Below are the code and all the weights of a small trained network. Each question names an input and a class and asks about switching units off, where a switched-off unit gives its printed mean instead of its output.

import numpy as np


def w(rows, s, z=0):
    codes = np.array(rows[::2]) - 128.0
    scale = np.full(codes.shape[1], s)
    scale[-1] = z or s
    return codes * scale


def f(y):
    return np.maximum(y, 0)


def log_softmax(a):
    a = a - a.max(-1, keepdims=True)
    return a - np.log(np.exp(a).sum(-1, keepdims=True))


def net(x, mask):
    res = np.array(x, float).reshape(1, 6) / 4 @ E
    y = f(res @ A[0][:, :-1].T + A[0][:, -1])
    res = res + np.where(mask, y, B[0][:, -1]) @ B[0][:, :-1]
    return log_softmax(res[-1] @ U[:, :-1].T + U[:, -1])


A, B = {}, {}
E = w([
[30,138,13,254],'x0',
[211,73,154,239],'x1',
[234,235,20,134],'x2',
[134,122,121,122],'x3',
[126,131,132,132],'x4',
[129,130,129,128],'x5',
],0.0084)
A[0] = w([
[118,151,148,46,183],'N0',
[153,135,111,22,161],'N1',
[145,96,130,87,243],'N2',
[46,149,168,59,209],'N3',
[203,225,92,151,215],'N4',
[50,191,85,164,150],'N5',
[180,228,101,87,178],'N6',
[189,102,175,129,189],'N7',
[67,135,96,128,187],'N8',
[192,122,222,173,185],'N9',
[160,48,175,159,231],'N10',
[72,106,53,151,236],'N11',
[49,113,198,59,188],'N12',
[180,149,128,168,60],'N13',
[79,91,81,176,252],'N14',
[239,252,147,72,167],'N15',
[109,53,111,193,157],'N16',
[216,158,68,145,151],'N17',
[179,100,176,71,90],'N18',
],0.012,0.0036)
B[0] = w([
[169,93,212,213,201],'N0',
[190,155,153,184,205],'N1',
[196,127,191,135,179],'N2',
[175,61,108,159,229],'N3',
[177,145,13,146,232],'N4',
[43,109,91,109,219],'N5',
[166,213,96,163,217],'N6',
[145,115,127,58,191],'N7',
[47,104,131,93,193],'N8',
[121,166,129,41,206],'N9',
[131,188,203,53,212],'N10',
[2,128,116,138,225],'N11',
[129,43,135,141,242],'N12',
[153,33,105,149,163],'N13',
[14,120,149,156,226],'N14',
[175,170,107,142,249],'N15',
[59,157,162,222,208],'N16',
[155,113,57,126,213],'N17',
[153,99,97,114,198],'N18',
],0.0084,0.012)
U = w([
[188,2,191,161,224],'0',
[195,181,146,250,124],'1',
[130,110,245,28,171],'2',
[182,168,62,39,112],'3',
[68,15,105,136,153],'4',
[73,170,8,65,144],'5',
[62,180,224,183,96],'6',
[117,44,9,190,2],'7',
],0.0088,0.0024)

Each question gives the input, the list of numbers given to net, and the class t.
The units are the neurons (one row each of A and B). Each row of codes is followed by its name. A weight is (code - 128) times the scale printed after its matrix; where a second scale follows, it is the last column's (A, B and U).
mask holds one flag per neuron, in row order. A switched-off neuron (its flag False) gives its mean, the last column of its row in B, instead of its output. The means were averaged over made-up inputs and are rounded, as every weight is.
A unit's drop is (log p(t) with every unit on - log p(t) with that unit switched off) / (log p(t) with every unit on - log p(t) with every unit switched off).
The circuit of an input: a set's keep is (log p(t) with only the set's units on - log p(t) with every unit switched off) / (log p(t) with every unit on - log p(t) with every unit switched off). Starting from the 12 units with the biggest drops (on a tie, the unit counted first), units are removed one at a time, each time the one whose removal leaves the highest keep (on an exact tie, the one counted first), for as long as the keep stays at least 0.8.
units of the circuit, in order: the units of the circuit, biggest drop first
most important unit: the unit with the biggest drop
k most important neurons: the k neurons with the biggest drops, biggest first
drop of u: that unit's drop, to one decimal
input [-6,-5,0,3,6,7], class 0: most important unit	N12
input [7,2,0,6,6,3], class 6: units of the circuit, in order	N16; N14
input [5,5,0,7,4,2], class 6: units of the circuit, in order	N16; N3; N14
input [2,-4,0,0,-4,7], class 4: units of the circuit, in order	N4; N15; N6
input [-8,-2,2,4,-5,1], class 1: 2 most important neurons	N0; N1
input [1,3,-8,2,-1,-1], class 6: units of the circuit, in order	N16; N10
input [-7,-1,-6,2,-7,5], class 0: 3 most important neurons	N12; N3; N0
input [-6,-1,7,-4,-8,-8], class 1: 2 most important neurons	N1; N0
input [0,0,-8,1,-2,-3], class 0: 3 most important neurons	N12; N3; N5
input [-5,3,-8,8,-7,6], class 2: 2 most important neurons	N10; N9
input [2,-5,0,-5,4,2], class 4: 2 most important neurons	N4; N15
input [-3,4,0,-2,-4,6], class 2: 3 most important neurons	N4; N6; N10
input [-6,6,0,8,4,3], class 2: 3 most important neurons	N10; N4; N6
input [-6,2,-4,-6,8,-1], class 2: units of the circuit, in order	N10
input [0,-8,-6,7,-3,3], class 0: 2 most important neurons	N0; N3
input [-5,2,-7,-2,6,-1], class 2: 2 most important neurons	N10; N9
input [1,2,-8,8,5,3], class 6: 2 most important neurons	N16; N10
input [-7,4,6,8,3,4], class 3: drop of N7	0.1
input [3,2,0,8,5,1], class 6: drop of N4	0.3
input [-8,-8,1,0,-1,1], class 1: drop of N6	0.4
